Below is a small trained network, with its code and all its weights. Each question gives an input and a target symbol and asks what happens when units are switched off, that is, made to give their printed mean instead of their output.

import numpy as np


def w(rows, s, z=0):
    codes = np.array(rows[::2]) - 128.0
    scale = np.full(codes.shape[1], s)
    scale[-1] = z or s
    return codes * scale


def f(y):
    return y / 2 * (1 + np.tanh(0.7978845608 * (y + 0.044715 * y**3)))


def softmax(a):
    e = np.exp(a - a.max(-1, keepdims=True))
    return e / e.sum(-1, keepdims=True)


def log_softmax(a):
    a = a - a.max(-1, keepdims=True)
    return a - np.log(np.exp(a).sum(-1, keepdims=True))


def net(x, mask):
    ids = ['ΓΔΩαβεζημστφ'.index(c) for c in x.split()]
    T = len(ids)
    res = E[ids] + P[:T]
    u = 0
    for l in range(2):
        q, k, v = (res @ M[l].T for M in (Q, K, V))
        z = softmax(np.where(np.tri(T) > 0, q @ k.T / 3**0.5, -1e9)) @ v
        res = res + np.where(mask[u], z, O[l][:, -1]) @ O[l][:, :-1]
        u += 1
        y = f(res @ A[l][:, :-1].T + A[l][:, -1])
        res = res + np.where(mask[u : u + 12], y, B[l][:, -1]) @ B[l][:, :-1]
        u += 12
    return log_softmax(res[-1] @ U[:, :-1].T + U[:, -1])


Q, K, V, O, A, B = {}, {}, {}, {}, {}, {}
E = w([
[103,100,133,125,70,104,176],'Γ',
[129,68,92,44,136,108,139],'Δ',
[166,173,133,153,105,201,72],'Ω',
[169,143,139,69,84,92,125],'α',
[135,93,155,200,164,196,157],'β',
[65,175,134,112,84,190,93],'ε',
[94,92,71,160,131,173,67],'ζ',
[140,71,109,186,69,129,95],'η',
[137,188,8,185,187,139,197],'μ',
[195,156,186,190,77,122,172],'σ',
[183,191,186,84,177,111,181],'τ',
[73,130,167,156,191,99,89],'φ',
],0.012)
P = w([
[143,89,105,77,139,249,174],'0',
[145,90,107,90,133,223,156],'1',
[130,104,113,104,130,208,151],'2',
[131,111,117,114,144,183,158],'3',
[119,125,129,136,137,163,153],'4',
[108,136,122,149,126,141,150],'5',
[93,150,126,163,123,126,140],'6',
[100,156,128,178,123,99,127],'7',
[94,167,129,191,116,88,123],'8',
[85,184,135,201,118,55,112],'9',
[94,194,126,229,122,28,109],'10',
[81,202,136,232,110,20,107],'11',
[83,222,135,239,112,3,105],'12',
],0.0048)
Q[0] = w([
[136,126,123,99,120,113,132],'L0H0',
[166,111,117,29,122,100,133],'L0H0',
[181,94,113,1,120,63,150],'L0H0',
],0.015)
K[0] = w([
[133,114,162,101,113,118,119],'L0H0',
[125,80,246,64,95,125,49],'L0H0',
[131,86,254,52,99,113,84],'L0H0',
],0.0098)
V[0] = w([
[152,150,146,79,173,153,154],'L0H0',
[127,199,17,146,165,119,209],'L0H0',
[136,200,1,152,184,117,218],'L0H0',
],0.0039)
O[0] = w([
[95,62,147,90,142,119,174,139],'L0H0',
[119,147,4,33,111,26,190,231],'L0H0',
[118,145,2,39,119,30,194,248],'L0H0',
],0.0035,0.0017)
A[0] = w([
[144,130,237,184,197,169,204,189],'L0N0',
[184,140,131,72,139,115,160,208],'L0N1',
[172,126,176,167,63,126,209,208],'L0N2',
[152,171,162,127,118,155,105,124],'L0N3',
[118,83,91,99,54,137,111,252],'L0N4',
[254,112,213,199,42,136,85,173],'L0N5',
[102,174,139,162,144,30,133,223],'L0N6',
[84,200,140,166,128,209,50,131],'L0N7',
[227,182,155,123,141,122,183,172],'L0N8',
[93,138,141,98,199,107,130,179],'L0N9',
[132,59,131,245,190,175,75,161],'L0N10',
[178,177,75,184,153,150,185,153],'L0N11',
],0.0078,0.004)
B[0] = w([
[168,147,180,193,164,125,203,197],'L0N0',
[142,157,121,78,137,126,149,174],'L0N1',
[188,143,99,130,56,98,211,202],'L0N2',
[158,164,161,128,106,147,105,127],'L0N3',
[115,98,74,69,44,127,164,228],'L0N4',
[254,85,109,126,67,95,74,187],'L0N5',
[99,143,152,149,156,50,80,254],'L0N6',
[72,203,147,115,131,195,65,172],'L0N7',
[187,198,126,100,135,133,157,162],'L0N8',
[121,116,153,99,166,114,100,176],'L0N9',
[132,97,92,222,211,177,86,193],'L0N10',
[183,170,42,133,150,128,119,169],'L0N11',
],0.0075,0.0042)
Q[1] = w([
[176,105,184,79,53,67,240],'L1H0',
[107,99,254,217,195,248,12],'L1H0',
[72,26,170,159,53,123,119],'L1H0',
],0.0061)
K[1] = w([
[136,112,110,58,117,38,122],'L1H0',
[138,97,126,89,130,246,148],'L1H0',
[121,102,78,112,115,148,142],'L1H0',
],0.011)
V[1] = w([
[121,15,68,70,55,200,206],'L1H0',
[37,32,197,211,120,88,52],'L1H0',
[54,204,2,174,254,112,86],'L1H0',
],0.0043)
O[1] = w([
[83,130,112,193,124,70,87,147],'L1H0',
[97,30,129,112,112,139,193,3],'L1H0',
[174,127,121,153,134,253,118,155],'L1H0',
],0.0074,0.0035)
A[1] = w([
[40,66,180,81,245,26,56,191],'L1N0',
[174,187,179,69,143,45,136,151],'L1N1',
[33,116,92,187,68,109,156,130],'L1N2',
[59,14,138,174,202,213,82,120],'L1N3',
[203,97,148,250,130,88,173,4],'L1N4',
[16,53,123,122,104,56,189,59],'L1N5',
[173,175,25,138,83,87,100,22],'L1N6',
[10,175,253,79,130,195,113,159],'L1N7',
[180,108,157,73,77,177,205,130],'L1N8',
[33,94,86,65,118,128,36,189],'L1N9',
[145,171,51,134,126,91,128,18],'L1N10',
[139,15,147,202,75,119,64,18],'L1N11',
],0.0062,0.0027)
B[1] = w([
[202,34,146,59,146,189,164,253],'L1N0',
[60,147,127,61,121,155,131,251],'L1N1',
[75,171,103,194,151,111,165,183],'L1N2',
[78,167,131,85,200,27,79,239],'L1N3',
[109,97,171,171,124,198,199,203],'L1N4',
[161,173,84,173,134,141,195,182],'L1N5',
[156,79,204,130,93,112,100,248],'L1N6',
[129,57,255,132,60,122,161,199],'L1N7',
[89,99,58,57,187,95,146,151],'L1N8',
[104,123,108,112,114,198,193,215],'L1N9',
[152,96,206,125,112,100,112,184],'L1N10',
[74,57,97,121,99,150,97,155],'L1N11',
],0.0067,0.0048)
U = w([
[40,176,87,209,119,37,201,150],'Γ',
[168,33,52,13,135,213,224,188],'Δ',
[211,173,101,141,106,229,31,194],'Ω',
[100,136,144,45,74,10,12,88],'α',
[155,143,118,231,177,203,196,79],'β',
[47,162,191,121,57,219,140,98],'ε',
[23,187,50,146,169,121,41,163],'ζ',
[132,23,102,183,62,124,73,138],'η',
[184,143,85,156,175,90,98,83],'μ',
[199,102,209,140,79,128,183,4],'σ',
[113,254,141,101,184,128,155,70],'τ',
[117,59,213,112,206,82,88,193],'φ',
],0.0046,0.0031)

Each question gives the input, a string of symbols that net reads in full, and the target symbol t.
The units are the heads (3 rows each of Q, K, V and O) and the neurons (one row each of A and B). Each row of codes is followed by its name. A weight is (code - 128) times the scale printed after its matrix; where a second scale follows, it is the last column's (O, A, B and U).
mask holds one flag per unit, layer by layer, with each layer's heads first. A switched-off unit (its flag False) gives its mean, the last column of its rows in O or B, instead of its output. The means were averaged over made-up inputs and are rounded, as every weight is.
A unit's drop is (log p(t) with every unit on - log p(t) with that unit switched off) / (log p(t) with every unit on - log p(t) with every unit switched off).
The circuit of an input: a set's keep is (log p(t) with only the set's units on - log p(t) with every unit switched off) / (log p(t) with every unit on - log p(t) with every unit switched off). Starting from the 12 units with the biggest drops (on a tie, the unit counted first), units are removed one at a time, each time the one whose removal leaves the highest keep (on an exact tie, the one counted first), for as long as the keep stays at least 0.8.
units of the circuit, in order: the units of the circuit, biggest drop first
top k neurons: the k neurons with the biggest drops, biggest first
k most important neurons of layer l: the k neurons of layer l with the biggest drops, biggest first
input ζ β Γ ε Δ η ε φ μ, target Δ: units of the circuit, in order -> [L1H0, L0N11, L0H0]
input μ α μ μ Γ Δ φ η, target Δ: units of the circuit, in order -> [L0H0, L1H0, L0N6, L0N4]
input μ Δ σ ζ ε Ω Γ φ α μ φ φ ε, target Δ: units of the circuit, in order -> [L0H0, L1H0, L0N6]
input σ α η β, target β: units of the circuit, in order -> [L0N0, L0N10, L1N4, L0H0]
input μ ε Δ Δ ε Δ Γ Ω η Γ φ ζ, target Δ: units of the circuit, in order -> [L0H0, L1H0, L0N6]
input σ ε Γ Δ Ω, target Ω: top 2 neurons -> [L0N7, L0N5]
input φ μ φ Δ τ φ Δ Γ φ η φ Ω, target Δ: units of the circuit, in order -> [L1H0, L0H0, L0N6]
input η β Γ φ ε Γ Γ φ, target φ: 2 most important neurons of layer 1 -> [L1N0, L1N3]
input φ μ φ φ α ζ η φ σ, target Δ: top 2 neurons -> [L0N6, L1N8]
input ε Γ φ μ μ β Δ ε, target Ω: top 4 neurons -> [L0N11, L0N6, L0N4, L1N3]
input φ μ Δ ζ φ φ σ, target Δ: 2 most important neurons of layer 0 -> [L0N6, L0N2]
input Γ μ ε Γ β Γ φ φ Γ ζ, target Δ: most important neuron of layer 1 -> [L1N9]
input φ τ μ Γ ε Γ φ Ω Γ φ φ τ, target Δ: 3 most important neurons of layer 0 -> [L0N6, L0N2, L0N8]
input Δ φ τ μ φ τ, target Δ: top 3 neurons -> [L0N6, L1N8, L0N2]
input Γ η ε Ω Γ ζ, target ζ: top 2 neurons -> [L1N3, L0N10]
input φ α φ σ σ φ Δ μ τ, target τ: top 2 neurons -> [L0N8, L1N1]
input Γ Δ φ φ φ α σ, target σ: top 3 neurons -> [L0N5, L1N4, L0N2]
input Δ β Ω α ε σ φ α φ ε η β, target β: top 3 neurons -> [L0N0, L1N4, L0N10]
input Δ Γ σ ε ζ φ η Δ ε ε, target ε: top 2 neurons -> [L0N7, L1N7]
input Δ μ Δ Δ, target Ω: top 2 neurons -> [L0N11, L0N6]
input η φ Γ φ φ η α, target α: 2 most important neurons of layer 0 -> [L0N10, L0N5]
input Ω σ α μ ε Γ, target Ω: top 2 neurons -> [L0N11, L0N6]
input β Δ α β μ β, target Ω: top 2 neurons -> [L0N11, L0N6]
input α σ Ω τ α Δ φ ε α Δ, target Δ: most important neuron of layer 0 -> [L0N0]
